Where the symbols take the elements:
jd: m>ht, v>dg, i>pn, z>cz, f>-, q>-
gr: m>hl, v>ns, i>-, z>dr, f>ch, q>fr
rt: m>hf, v>fq, i>zq, z>bd, f>-, q>-
fs: m>fj, v>pc, i>gj, z>sr, f>qb, q>sn
dd: m>gp, v>mf, i>lf, z>gj, f>lp, q>rr
gp: m>cm, v>dd, i>dt, z>nz, f>gt, q>qs
gt: m>tb, v>lp, i>gp, z>fj, f>qs, q>hn
fc: m>cd, v>-, i>sq, z>zp, f>ld, q>qz
rz: m>-, v>zz, i>mm, z>cm, f>tm, q>hj
hp: m>hn, v>pg, i>rr, z>sn, f>rf, q>-
hg: m>ds, v>-, i>-, z>sq, f>bf, q>bm
zq: m>cl, v>cf, i>sb, z>lq, f>rt, q>-
nq: m>tm, v>dn, i>zz, z>gt, f>mt, q>zc
ld: m>fl, v>-, i>fc, z>rj, f>qz, q>hz
tj: m>qf, v>-, i>rj, z>fg, f>hm, q>dg
bg: m>rp, v>zs, i>dr, z>zz, f>sg, q>lh
pn: m>gb, v>hm, i>qf, z>zb, f>jd, q>-
jp: m>-, v>nz, i>ms, z>gm, f>fp, q>tz
ff: m>hs, v>-, i>fz, z>fq, f>-, q>-
gn: m>-, v>lh, i>sc, z>hj, f>rh, q>nl
zb: m>zc, v>rg, i>cg, z>hp, f>cz, q>-
fg: m>cg, v>-, i>pm, z>hr, f>rg, q>sz
jt: m>ct, v>sb, i>zg, z>tp, f>cl, q>hf
pq: m>-, v>zg, i>gm, z>ql, f>ct, q>jl
bz: m>-, v>gz, i>mp, z>nl, f>-, q>-
th: m>tp, v>qz, i>fl, z>qf, f>lq, q>bd
dz: m>-, v>jc, i>cr, z>tg, f>-, q>-
pj: m>lf, v>-, i>-, z>qh, f>mf, q>mh
hr: m>rr, v>-, i>mh, z>nr, f>pg, q>rn
bf: m>cp, v>-, i>hg, z>fc, f>bm, q>ft
fp: m>-, v>fj, i>jp, z>pq, f>tz, q>jb
cl: m>jl, v>zq, i>jt, z>gg, f>hf, q>-
zz: m>rz, v>mr, i>jm, z>gp, f>nq, q>mt
ch: m>zl, v>cd, i>gr, z>bg, f>fr, q>tp
qb: m>zd, v>nr, i>fs, z>sb, f>sn, q>hs
gg: m>mp, v>lq, i>tp, z>gb, f>gz, q>-
zc: m>rc, v>zb, i>mt, z>hn, f>bh, q>-
dg: m>jd, v>-, i>hm, z>sz, f>-, q>-
lc: m>gm, v>cp, i>sd, z>ch, f>zg, q>jt
qf: m>lh, v>tj, i>mg, z>cg, f>pn, q>jd
hf: m>bc, v>rt, i>cl, z>gz, f>-, q>-
lp: m>gt, v>mh, i>dd, z>fs, f>rr, q>hp
bt: m>dr, v>ph, i>-, z>bq, f>zs, q>mg
mh: m>lp, v>-, i>mf, z>pc, f>hr, q>pg
qd: m>bd, v>-, i>hz, z>dg, f>-, q>-
rh: m>-, v>gb, i>gn, z>rc, f>nl, q>-
jm: m>mm, v>bq, i>-, z>dt, f>zz, q>nq
gj: m>nz, v>cc, i>jr, z>cp, f>fs, q>qb
rr: m>qs, v>hr, i>lp, z>qb, f>hp, q>rf
fq: m>rt, v>-, i>cf, z>qd, f>-, q>-
ds: m>sd, v>hg, i>-, z>ns, f>cp, q>sr
ms: m>-, v>zj, i>-, z>qq, f>jp, q>fp
cm: m>-, v>gp, i>qp, z>jp, f>tb, q>cj
tp: m>hq, v>th, i>fr, z>lh, f>gg, q>gz
mg: m>sg, v>rj, i>zs, z>dn, f>qf, q>pn
sn: m>dj, v>fz, i>qb, z>zq, f>hs, q>-
zj: m>ms, v>jr, i>-, z>sd, f>nz, q>fj
dj: m>jb, v>sn, i>zd, z>cl, f>hh, q>-
bm: m>sr, v>-, i>bf, z>ld, f>ft, q>cf
hz: m>lq, v>-, i>qz, z>hm, f>qd, q>-
zs: m>bg, v>zp, i>bt, z>mr, f>mg, q>qf
ft: m>sb, v>-, i>bm, z>qz, f>cf, q>fq
nj: m>mr, v>-, i>lm, z>mf, f>pm, q>fg
gm: m>-, v>lc, i>qq, z>zl, f>pq, q>ct
gb: m>rh, v>pn, i>lh, z>zc, f>ht, q>-
qh: m>jr, v>-, i>-, z>hg, f>cc, q>pc
rj: m>mg, v>-, i>zp, z>pm, f>tj, q>hm
rp: m>-, v>bg, i>mb, z>rz, f>sc, q>gn
hs: m>hh, v>ff, i>sn, z>rt, f>-, q>-
qp: m>-, v>dt, i>-, z>ms, f>cm, q>tb
pr: m>-, v>bh, i>rc, z>dz, f>-, q>-
fr: m>ql, v>fl, i>ch, z>sg, f>tp, q>gg
jc: m>dz, v>rf, i>hn, z>hh, f>-, q>-
sg: m>sc, v>mg, i>bg, z>nq, f>lh, q>gb
rg: m>zb, v>-, i>fg, z>pg, f>sz, q>-
rf: m>jc, v>rn, i>hp, z>hs, f>-, q>-
jl: m>-, v>cl, i>ct, z>mp, f>bc, q>-
tm: m>-, v>nq, i>rz, z>tb, f>hj, q>rc
rn: m>rf, v>-, i>pg, z>ff, f>-, q>-
zg: m>pq, v>sr, i>lc, z>fr, f>jt, q>cl
hm: m>pn, v>-, i>tj, z>rg, f>dg, q>-
sz: m>cz, v>-, i>rg, z>rn, f>-, q>-
lh: m>gn, v>qf, i>sg, z>mt, f>gb, q>ht
pg: m>hp, v>-, i>hr, z>fz, f>rn, q>-
dn: m>nq, v>pm, i>mr, z>lp, f>cg, q>zb
ns: m>gr, v>sq, i>-, z>bt, f>cd, q>fl
cd: m>ch, v>fc, i>ns, z>zs, f>fl, q>th
hl: m>-, v>gr, i>-, z>mb, f>zl, q>ql
sr: m>zg, v>bm, i>cp, z>fl, f>sb, q>zq
zl: m>-, v>ch, i>hl, z>rp, f>ql, q>hq
bh: m>pr, v>cz, i>zc, z>jc, f>-, q>-
cp: m>lc, v>bf, i>ds, z>cd, f>sr, q>sb
nr: m>qb, v>-, i>pc, z>ft, f>fz, q>ff
ph: m>bt, v>-, i>-, z>lm, f>zp, q>rj
sb: m>jt, v>ft, i>sr, z>th, f>zq, q>rt
hq: m>-, v>tp, i>ql, z>gn, f>mp, q>bz
lq: m>gg, v>hz, i>th, z>pn, f>bd, q>-
fl: m>fr, v>ld, i>cd, z>mg, f>th, q>lq
mp: m>-, v>gg, i>hq, z>rh, f>bz, q>-
nl: m>-, v>ht, i>rh, z>pr, f>-, q>-
qs: m>cj, v>rr, i>gt, z>zd, f>hn, q>jc
sq: m>ns, v>-, i>-, z>ph, f>fc, q>ld
cg: m>mt, v>fg, i>dn, z>rr, f>zb, q>cz
bd: m>gz, v>qd, i>lq, z>jd, f>-, q>-
tg: m>-, v>hh, i>jb, z>bc, f>-, q>-
lf: m>dt, v>pj, i>-, z>jr, f>dd, q>lp
mb: m>-, v>dr, i>-, z>mm, f>rp, q>sc
bc: m>-, v>hf, i>jl, z>bz, f>-, q>-
mm: m>-, v>jm, i>-, z>qp, f>rz, q>tm
lm: m>bq, v>-, i>-, z>pj, f>nj, q>pm
fz: m>sn, v>-, i>nr, z>cf, f>ff, q>-
mf: m>dd, v>-, i>pj, z>cc, f>mh, q>hr
hh: m>tg, v>hs, i>dj, z>hf, f>-, q>-
cz: m>bh, v>sz, i>zb, z>rf, f>-, q>-
cj: m>-, v>qs, i>tb, z>tz, f>cr, q>dz
ql: m>-, v>fr, i>zl, z>sc, f>hq, q>mp
mr: m>zz, v>nj, i>bq, z>dd, f>dn, q>cg
pc: m>fs, v>-, i>cc, z>bm, f>nr, q>fz
dt: m>qp, v>lf, i>-, z>zj, f>gp, q>gt
nz: m>jp, v>gj, i>zj, z>lc, f>fj, q>zd
hn: m>cr, v>hp, i>qs, z>dj, f>jc, q>-
hj: m>-, v>mt, i>tm, z>cj, f>rc, q>pr
ht: m>nl, v>jd, i>gb, z>bh, f>-, q>-
dr: m>mb, v>bt, i>-, z>jm, f>bg, q>sg
cf: m>zq, v>-, i>ft, z>hz, f>fq, q>-
bq: m>jm, v>lm, i>-, z>lf, f>mr, q>dn
gz: m>bz, v>bd, i>gg, z>ht, f>-, q>-
zd: m>tz, v>qb, i>fj, z>jt, f>dj, q>hh
cr: m>-, v>hn, i>cj, z>jb, f>dz, q>-
qq: m>-, v>sd, i>-, z>hl, f>gm, q>pq
ct: m>-, v>jt, i>pq, z>hq, f>jl, q>bc
zp: m>zs, v>-, i>ph, z>nj, f>rj, q>tj
qz: m>th, v>-, i>ld, z>tj, f>hz, q>qd
rc: m>-, v>zc, i>hj, z>cr, f>pr, q>-
jr: m>zj, v>qh, i>-, z>ds, f>gj, q>fs
pm: m>dn, v>-, i>nj, z>mh, f>fg, q>rg
tz: m>-, v>zd, i>fp, z>ct, f>jb, q>tg
cc: m>gj, v>-, i>qh, z>bf, f>pc, q>nr
sd: m>qq, v>ds, i>-, z>gr, f>lc, q>zg
mt: m>hj, v>cg, i>nq, z>qs, f>zc, q>bh
tb: m>-, v>gt, i>cm, z>fp, f>cj, q>cr
jb: m>-, v>dj, i>tz, z>jl, f>tg, q>-
sc: m>-, v>sg, i>rp, z>tm, f>gn, q>rh
fj: m>fp, v>fs, i>nz, z>zg, f>zd, q>dj

The rows follow the links: the fewer symbols apart two elements are, the more alike their rows tend to be.

Each row is also shifted at random along 4 hidden directions that mean nothing.

Known rows, each with its element:
[ -44  -15   -6  -19 -109  -24  -25  -68   41   -4   16  -32    7   19  -21   -2  -19   37  -70    9   24   11    0  -14  -31  -78  -24   -6   35   32   22   56   22  -11   39  -18    4    8]
element: fp
[  85  -12    0    6   -9  -59   30   35   21    5   25  -33   11   14  -68    8   -7  -11  -55   13  -18   27    2   30  -35   17  -20    2   33  -41  -51   30   14   20  -54   38  -52   -4]
element: gp
[ -27    1    4  -24   38    4   12    9    3  -28  -33   13  -17   54   18   34  -15  -15   55  -19  -48   32  -26   31   -3   27   47   55  -45   39  -63  -48  -23   -5    4   75  -35  -44]
element: hr
[-103  -19   -9    1  -62  -19  -11  -43   19   26   13   -7  -32  -22   29    0  -54   -6  -10    8    9  -12   27  -37  -14  -39    0    2   26   46   10   43   58   11    3  -43   38  -19]
element: tg
[ -61   21   59    8   -4   21  -17  -41   25   17   27  -44    0   15  -36    4  -30    3  -45   38  -12  -12  -13  -16    9   13  -29   -5   19   -6   25   50   -5  100   54  -42  -32  -20]
element: rp
[  37   27  -51   -4   28    7   36   33   -4  -25    8    7   19  -34  -34   -9   13   11   18  -44   30    7  -30    3  -10   -9  -26  -26  -31   -2   31  -57   -5  -44  -38   -6   14   57]
element: sr
[ -43  -21   11   19   32   19  -14  -26   13   74   33   10   -2  -32    4    4  -42  -39    8   34    5  -35   29  -55   -1   25   17    4    5   29   -2  -15   67   62    4  -49   20  -16]
element: bz
[ -85   35   32  -16   18   43   -5  -35   -3  -26  -42    4  -64  -27   70    6  -43  -11   66  -30  -14   15  -27   -4   53   18   36   15  -28   14   10   23  -24   78   46  -12    0  -56]
element: hm
[  11  -26  -44   33   73  -17  102   58  -19  -22   17  -16    2  -68    8   50  -56  -20    7  -52  -11   17   25   45  -24  -30    8   12   18    3   -6  -27   32    8 -106   11   42   28]
element: qb
[ -23  -22   25  -14  -29  -19  -16    5   -1   16   25  -26   34   52  -62   15    6    1  -57   48  -22    4   21   -9  -33    5  -10   18   30   12  -32    4    5   -9  -21    9  -41    0]
element: cm
[  65  -11  -23  -17  -21   24  -25   30  -64   12  -35    0  -36  -39   71    2   26   -2   55  -13   -6    9   12    9   35  -11   29   -6   40  -30   -2   -2    2  -58  -34   14   52  -47]
element: sz
[  -6   48   16  -17    6    9   43    8   16  -82   -8  -36  -36   10   12   53  -83    9   30  -48  -25   34  -12   29  -37   -7  -41  -11  -31   42  -11   63  -11  104  -13  -32  -22   -6]
element: qh
[ -36  -21  -34   38   67  -25   89   30   18   -6   14   -9  -39  -57   35   30  -91  -36   32  -53  -21   18   20   24  -21  -11    9   13   -3   23  -11   -1   55   47  -64   -3   35  -11]
element: sn
[   7  -53    2   42   47   11  -22   23  -64   73   30    2   46  -32   -5   -7   12  -14   -6   46  -16  -63   34  -16   33   17   16   43   57  -24   11  -40   36  -23  -18   -2   49  -22]
element: nl
[  71   11   34   15  -29  -29  -31  -30   23  -18    5    9   34   57  -39  -47   37   37  -57   17    2  -26  -32   26   17   14  -40    1   -7  -56   20   59  -50   12   82   13  -40    7]
element: dr
[  18   -7  -22   10   38   12    7  -24   22   21   -2   57  -15  -46   40  -16   11  -23   36  -14   43   -7   -5  -24   31   15   43   -6  -47   -8    3  -27   10   24   18   -9    2   10]
element: lq
[ -39    4   -4  -17   -5  -37   36   26    1  -36  -19   14  -14   22    1    6   26  -14  -16   -9  -24   56    8   23   -8   16   32   21  -15  -14  -49  -10  -31  -38  -48   47  -51   20]
element: lp
[ 150   13    5   16   21   -2   13   56  -19    5   -8  -43  -12   -4  -14   -3   40   -3  -21    0  -30   35   -5   53   -5   12  -18  -51   44  -76   -4   28  -30   -9  -33   46   -6   -7]
element: mr
[  96   26   35   29   57   -5   24   24    1  -27    8  -19    6   14  -33    1  -13    5   -7   -7  -23   -6  -24   43   15   43  -36   -3   -7  -58    5   43  -37   85   14   -3  -33  -14]
element: bt
[ 210  -38    3    1  -52  -72  -35  -24   62   34   37  -30   55  107 -110  -17  -10   20  -55   31  -13  -28  -40   30  -41   -1  -36   31   22  -21  -56   38   23  -12   57   74  -63  -55]
element: qp
[  74  -23  -17   49   71  -12   19   20  -22   44    7   10  -15  -67   33  -23  -23  -30   42  -12  -13  -31    4   11   52   30   20   22   26  -62    5   -5   29   32  -15   13   42  -53]
element: jd
[   3  -18   -2  -14 -111  -39  -35  -66   52  -16   15  -22   32   66  -39  -13   -5   49  -70   11   23   -7  -15   -2  -38  -73  -35    5   11   27   14   59    0  -33   68    2  -22    8]
element: jp
[  56  -24  -15   33   12  -23   10   21   13   82    7  -24  -55  -52   30  -24  -23  -52   12   17  -25    1   22   -5   16   14    5  -33   58  -46   -2   36   61    9  -37    5   45  -61]
element: bh
[ 144   15  -10  -22   15   57   -2   24  -42  -43   -4    7   38  -25    5   29   25   24   24  -29   36    7   -8   12    7   -6    6   -2  -14  -21   -6  -27  -26   34  -17   -1   -6   15]
element: fc
[  -8    3   -8   -7  -37    3  -25  -33   28   28   36  -32   32   12  -72   -2  -18   12  -31   19   26  -17  -21  -36  -27  -26  -37  -18   11   28   29  -18   40  -15   17  -29    2   14]
element: pq
[  82   30   21  -12   64   38   24   23   11   -4  -16  -56  -50    7   13   42  -46  -24   53  -20  -44   47  -32   49    1   27   10  -20    2   -4  -21   18   -9   80   -8   45  -15  -67]
element: pm
[  -9   -8   -5   -6   -5   27  -26   -1  -50   -6  -37   29  -17  -30   76  -17   19   11   58  -15    1  -22   -3    6   53    3   38   29    2  -17    8  -13  -20  -21   16    5   44  -43]
element: dg
[  76    3    0   16   28   -3   21   21   13   37  -20  -29  -62  -19   26  -10   17  -32    8   -6  -30   49  -11   42   14   12   21  -51   33  -58    0   22   -4   -2  -10   51    4  -44]
element: cg
[  72  -10  -23   -6   24   -7   27   43  -28    6   -6  -13  -43  -41   35   29  -52  -33   59  -29  -22   14    4   11    6   16   38   32   21   -5  -57   -4   51   34  -67   24   18  -72]
element: rn
[ -75   -4   13   10   55  -25   73   60  -10   10   28  -46  -16  -36  -39   47  -35  -55  -45   18  -41   51   42    7  -32   43   10   -7   35  -12  -49   -5   32   58 -126    0  -38   16]
element: gt
[  67    7   25    7  -26  -15  -20   31  -16    3   -8   -9   15   47  -23  -23   70   24  -56   33  -16    1   10   23  -14   10  -38  -42   32  -51    7   38  -48  -49   -1   17  -17   28]
element: jm
[ -35  -35  -28   10   61   14   22   50  -52  -11  -19   39   24   -3   59   36  -12    1   68  -33  -27  -28   26   14   -2   -2   38   56  -23   49  -24  -70    1  -66  -44   21   47   -4]
element: ff
[ -60   36   32   -3  -46    4    2  -10   27   25  -16  -57  -81  -22   14  -20   24  -20  -50   31  -13   67    8    5    0   -6  -10  -89   50  -47   29   84  -12   30   -5  -20   -9   -1]
element: nq
[  73   -5   10   25   50  -21   57   96  -36   -6   46  -47   30  -14  -66   39  -15  -18  -46   13  -36   12   39   22  -41   45  -37   -3   48  -43  -56    9   14   51 -127   -4  -27   19]
element: dt
[ -84   -7  -33   16   20  -23    1  -11   32   38    1   45   -5   -7   11  -36  -21  -19   43    0    7  -35   -3  -34    2   16   -3    1  -39   41   16  -40   42  -50   12  -20   33   13]
element: hf
[ -44    0   35   38   45   -7   14  -34   32   33   17  -13  -22  -41   -4  -29  -14  -25  -31   14   -2   -8   -9    3   54   27   11   -2   16  -55   37   37    0   77   50   -7   -2  -23]
element: lh
[ 113   22    2   -8   -5  -60   50    8   63  -31   10  -37  -38   24  -44    8  -51  -17  -14  -28  -24   61  -26   42  -30   18  -14   -9   -4  -41  -57   63   11   76  -26   45  -73  -40]
element: dd
[ -20    7  -13   22   47  -13   77   57  -17  -58    8   -5   24    3   -8   40  -24   16  -17  -43  -22   14   26   46  -38  -19  -23    0  -11   19   -9   -6  -22    3  -65   -4   -2   57]
element: gj
[ -21   45   27  -35  -17   13   16   27  -17  -78  -22  -17  -28   31   15   41  -27   10   20  -22  -26   43    2   16  -27   24   -9   -2  -26   17  -47   31  -36   49  -34   -3  -46  -10]
element: pj
[ -85   16    2    1  -16    1   -7    3    8   24  -37   11  -95  -39   87  -26    0  -30   41    0  -21   28   27  -14   24   14   20  -42   22  -12    9   38    7   -7  -20  -16   34  -32]
element: cz
[ -23   13    5   -7   55   13   35   21   -4  -72  -19    4   18   60    8   56  -42   21   35  -48  -38   13  -16   40  -34   -1   -4   30  -54   67  -33  -24  -38   15    9   26  -18   10]
element: cc
[ -34   34    4  -47  -17   16   34   16  -24  -63  -26  -30  -59  -22   33   52  -37  -11   29  -39  -18   69   -6   12   -1    4   22   -1   -2   13  -39   17  -12   57  -56   -1  -28  -28]
element: mh
[ -57  -14    6  -25  -75   35  -57  -55  -15   36   11   20   26  -29   -4  -20   52   16  -54   48   64  -20   25  -63   12  -39   14  -16   19   10   36  -16   12  -20   25  -54   17   43]
element: hq

Complete each set of four: the symbols that take the first to the second take the third to the fourth, perhaps in another order.
Answer with the element's name.
[ -21   -2   30  -21  -72  -37  -41  -34   41  -11    3   -3   26  100  -52   -7   15   27  -58   39  -11   -5   -3  -10  -33    0  -30   16  -14   21  -33   41  -17  -15   52   14  -62    0]
to [ -17  -23   13   20   13  -17   11  -11   31    9   40  -36   43   59  -64   36  -51   13  -54   16  -23  -18    5    6  -54  -24  -35   19   10   49   -8    9   21   25   17    2  -20   11]
as [ -43   -8  -16   -2   50    6   27    9   -9  -48  -31   26   14   45   34   47  -33   14   51  -49  -29   10  -13   36  -13  -19   30   51  -54   71  -27  -54  -20  -30    6   49    3   -4]
to cf

[ -26   47  -17  -37    9   58   18   31  -48  -61  -20  -15   -9  -46   16   30  -11   15   57  -52   24   28  -19   -6   -5  -14   -6  -18  -19   26   26  -42  -16   -1  -50  -39   24   28]
to [  51   26  -40  -28  -55  -10  -18  -54   50  -14  -24   14  -55   -5   35  -30  -58    5   78  -57   31    5  -58  -16   11  -25    1    0  -44   26    7   24   30    7   60   -6   20  -62]
as [  22   25   13  -25  -10   40  -19   -5  -56  -54  -34    0   -5  -21   39    6   33   33   22  -22   14   15  -27   26   51  -11   25   14   -1  -33   18    1  -60    7   27   10    4  -19]
to dg

[-105   34   10  -20  -52   -2   -9  -24   24   10  -57   -2 -117  -27   93  -25   18  -25   21   -2   -8   60    9   -9   29   -2   22  -61   11  -20   21   65  -15   -7   14   -3   15  -24]
to [  82  -50  -56  -10  -66  -78  -11   -8   18    9  -28   43   -4   24   19  -48   51    6   -4  -17   12   17  -12   24   21  -18   51   45   -4  -41  -52  -13    8 -121    1   92   -8  -34]
as [  14   25   19   13   15   -2    8  -30    8  -22  -17    8  -16  -16   12  -35   30   14  -10  -14   10    7  -39   33   56    3    8   -1  -12  -69   35   30  -56   33   58   17  -14  -10]
to dn

[ -20    4   29   16    4   -9  -12   12   25   40  -16  -20  -25   34   -8  -28   58  -16  -46   40  -30   29    7   22    1   13   -1  -48   28  -34   11   20  -30  -40   14   38  -13    9]
to [ -11  -45   15   17    2   -9  -62  -27   28   92    6    2   20   74  -13  -18   37  -12  -21   60  -37  -26   -2   -7   -2   10   23   15   19   19   -6  -23   12  -72   63   56    1  -36]
as [ -69  -16  -16   31   16  -46   57   -6   45  -19   22  -11    8   15  -26   18  -42    3  -47  -18  -13   14   16   27  -46  -35  -25   -1   -6   36    2   13   16    2   -7    5   -4   46]
to jb

[ 103    0  -50  -19    6   14   -9    4   -5  -12  -15   11   12  -13   10    1  -15   11   79  -54   25   -9  -51   10    7  -22   15   21  -27   19    3  -53   15  -46    7   26   31  -30]
to [ -63   23  -47  -11    4   12   31   19   -9  -13  -10   14  -34  -85   27  -21  -13  -14   47  -42   40    7    1  -26   10  -14   -8  -39  -13    7   41  -35   36  -23  -59  -52   53   39]
as [ -45   20   13  -40  -33   46  -28    2  -32  -27  -66    4  -49   13   72    3   47   12   42  -11  -17   44   -4   17   29  -13   38  -20   -7    4    7   -1  -57  -51   14   26    8  -18]
to cg

[  43  -25   12    8   23   42  -12   -7  -10   48   56  -26   51  -30  -56   22   -1   -8  -46   41   30  -28   17  -34  -13    1   -5   -9   30    5    8  -29   30   53  -11  -35   -2   21]
to [   7  -22   22   40   39    1   -4    6  -32   22   20   11   47  -13  -27  -33   69    8  -56   30    2  -31   -4   22   46   15    9   15   23  -73   43  -19  -46  -16   23   18   -2   24]
as [  30  -19  -61    0  -27  -41  -23  -31   36   21  -22   63    2    9   20  -60   10    7   55  -29   29  -36  -30  -14   16  -15    6   13  -48    8   20  -36   21 -107   45   19   36   -7]
to qd

[ -30   -6  -26  -11  -12  -48   36   20   13    1  -15   -2  -68  -41   38   -1  -34  -49   22  -21  -10   43   18    6    6   13   40   10    9  -16  -45   19   36   12  -64   23   -5  -34]
to [ -16  -29  -16    0  -31  -65   22    4   28   30   12   -2  -17   -3  -21  -15    9  -25  -47   16   -6   32   16    4   -9    5   24   13   27  -24  -47    5   26  -26  -46   47  -33  -11]
as [ -22  -37  -34   -1  -37  -44   30   34  -31   31   10   -9  -31  -75    8   -7    8  -39  -29   15    4   25   46  -13    3   -2   26    0   70  -39  -30    5   53  -32 -110    0   20   -6]
to cj

[ -55   17   17  -19  -14  -41   20   13   21  -53  -28   20   -9   70   -6   -2   28    4  -18   -3  -28   40   -4   26  -17   28    6   15  -44    3  -48    8  -53  -25  -15   44  -74   24]
to [ -13   45   -4  -15  -63  -17   54   11    5  -88   -4  -34  -36  -35   14   17  -42   23  -24  -41   12   45   19   19  -33  -39  -66  -51    6   -7    9   99  -10   66  -57  -64   -6   39]
as [ 151  -17  -51  -29  -62  -19    1  -16    2  -58  -20   -6   20   11   11   11   -4   51   10  -66   28   17  -42   59  -11  -79    4   26    0   -2  -12   16  -17  -52   28   54   11  -21]
to bf

[  26   41    9  -38    0   47   -6  -36   13  -46  -24   15  -23  -14   28   22  -15    8   48  -29   35   28  -32   -9   15   -5   23  -12  -60   17    1    0  -28   81   40  -22  -24   -3]
to [  19   30    3  -34  -48   25  -27  -55    0  -45  -42   -4  -46  -24   56  -16    4   22   36  -36   22   21  -51   17   56  -27   27   10   -5  -31   26   48  -36   40   65   11    3  -53]
as [  13   44   -8  -44  -30   31  -16   20  -38  -79  -26   18   23   30    1    8   33   49   32  -29   17   -2  -23    1  -14   -4  -30   -5  -41   26   15  -19  -55  -45    0  -22   -2   44]
to fc

[ -52   14    4  -53  -36    4   -3    8  -25  -67  -46    6  -20   35   37   24   22   15   23  -25  -14   45   -4   16    2   -1   39   28  -25   27  -40  -14  -50  -32  -16   40  -32  -11]
to [  25   32  -10   18   28  -27   90   20   38  -58   15  -46  -34  -21  -14   44  -93   -3   -8  -55  -14   46    1   44  -41  -28  -42  -22   -4    9  -11   64   15   95  -44  -18  -14   11]
as [ -63    9   31   23   51  -12   -6  -50   41   -2  -30   45  -14   33   27  -46   21   -6   17   -6  -12   -6  -48   27   60   29   42   32  -51  -26   26   -1  -57   10  114   48  -30  -23]
to nq

[ -74   28    2   11    1  -30   60   -4   42  -71   -9    2  -18   32    7   22  -46   16  -11  -44  -12   37   -6   29  -36  -27  -30  -13  -40   39   -5   34  -24   33    4   -9  -27   44]
to [ -51   24  -29    0   72   26   40   57  -33  -35    2   26   40  -24  -27    6   32    5   31  -31   18   -2   -6    0  -12   13  -21  -12  -48   22   31 -102  -20  -67  -58  -18   12   90]
as [ -79    6  -17    4   -2  -27   65    3   24  -62  -14    2  -15   -3   24   21  -33   16  -14  -55   -4   36    3   39  -26  -40   -5   -4  -34   30    4   15  -12    1  -23    2    1   52]
to sb

[ -66  -44    1   38   25  -16  -26   -7  -34   44  -12   61   12  -21   42  -48   53   -6   -2   28   -3  -60   28  -14   53   21   32   32    8  -31   22  -23   -8  -71   22    0   44    6]
to [  66  -22   -6   47   75   -7   27   15  -18   36    5    8  -10  -67   23  -21  -10  -28   26  -14  -13  -21  -13   32   57   30   37   24   17  -70   17  -10    5   34    2   28   30  -48]
as [ -25   23    1  -17  -35   21  -15   -2   -2    6   37  -47   22  -17  -63   11  -15   14  -39   19   32  -11   -1  -39  -35  -21  -60  -30   27   22   35    3   26   12  -19  -58   10   33]
to sd

[ -21    0   34  -11  -56   13  -40  -23    7   49    9  -56  -19   13  -21   -3   15   -4  -58   55  -13   19    6   -8  -11  -16  -14  -40   67   -9   23   45    6    6   18   -2   -7  -26]
to [ -63  -59   -2   -2  -17   37  -54   50 -102   65   -2    2   42  -22   11   -2  103   -1  -46   71   -9  -30   65  -21   17  -10   22   -2   83  -13   20  -59   -1 -133  -62    4   62   26]
as [ 135   23   16   13    4   -6    9   -8   37    0   41   -7   21   -7  -49  -10   -6    8  -38    7   31  -10   -7   -7  -18   15  -50  -35  -11  -44    0   47    6   87   13  -33  -37   26]
to fr

[   1   23   60   27   56   30   18   28  -19   15   50  -71   10  -22  -52   36  -55  -16  -38   32  -26  -19   19   -3  -10   42  -50  -14   46  -20   10   42   17  139  -23  -57  -15  -16]
to [ -54   43   41   -9  -88  -12  -26  -60   19  -36  -10   -9  -28  -19    1  -51   37   34  -66   11   40   16  -13   -7   39  -21  -32  -41   23  -69   60  102  -53   41   65  -50  -24   16]
as [   9  -15   -5   21   71   14   18   23    9   63   66  -43   49  -16  -85   20  -57  -26    2   20   -6  -35   -6  -23  -28   15  -21    5   18   39    8  -63   74   25  -28   -7   12   -1]
to cl

[ -72    2   44   -4    4   32  -36  -43   22   15   25   19   50   51  -43   11   19    6  -45   53   13  -32    7  -45  -18   13   -8    3  -30   47   12  -19  -15   30   58  -28  -42   45]
to [  14  -12   35    3  -54    6  -52  -32  -16   13   22  -25   35   18  -38  -23   41   33  -69   47   17  -28   -5  -10   23  -17  -18    4   44  -40   35   35  -22    1   54  -18   -2    3]
as [ -84  -11   17    7  -24   -5  -27    2   -3   52  -27    4  -34    6   29  -36   84  -13  -44   42  -23   27   26   -3   17    1   20  -49   29  -37   24    7  -27  -87    3   17   16   20]
to qs

[ -26  -11  -40   -5  -34  -39   44    0    9  -62  -21   22    7    4   18    2   10   37  -25  -55   21   28    2   40  -21  -65   -4    4  -17   12    7    5  -25  -61  -11   20   11   53]
to [   6   24  -10  -29  -17    7   25    3    4  -81  -22  -19   -9   17   18   42  -40   29   26  -55   -5   36  -15   31  -23  -38  -12    0  -23   39  -14   26  -33   33    3    1   -8   -4]
as [-100    6    4   17   30  -10    1  -37   63   54   30  -13  -29    9  -25    0  -99  -42   39   16  -19  -32  -11  -48  -21   26  -18    3  -19   76    4   -2   83   66   28  -35   12  -35]
to cl

[ 102   10  -51  -27  -15    8  -15  -15    7  -28  -22    7    8    2   -7   -5   -2   22   60  -52   29   -3  -63   10    4  -30    5   17  -37   16    1  -47   -2  -52   36   40   12  -22]
to [  19   21   10  -36  -42   46  -28  -12  -59  -61  -44    3   -3  -23   45   -3   54   41   14  -26   20   11  -27   18   56  -24   22   14    6  -34   30    3  -71  -14   32    7   10  -11]
as [  64   44  -28  -11  -11  -11   17    4   21  -42   -1   11   22   10  -45  -21   14   32   14  -37   30    3  -43   10  -18  -11  -43  -30  -47   -7   26  -22  -19  -35   14   -4  -12   50]
to bt

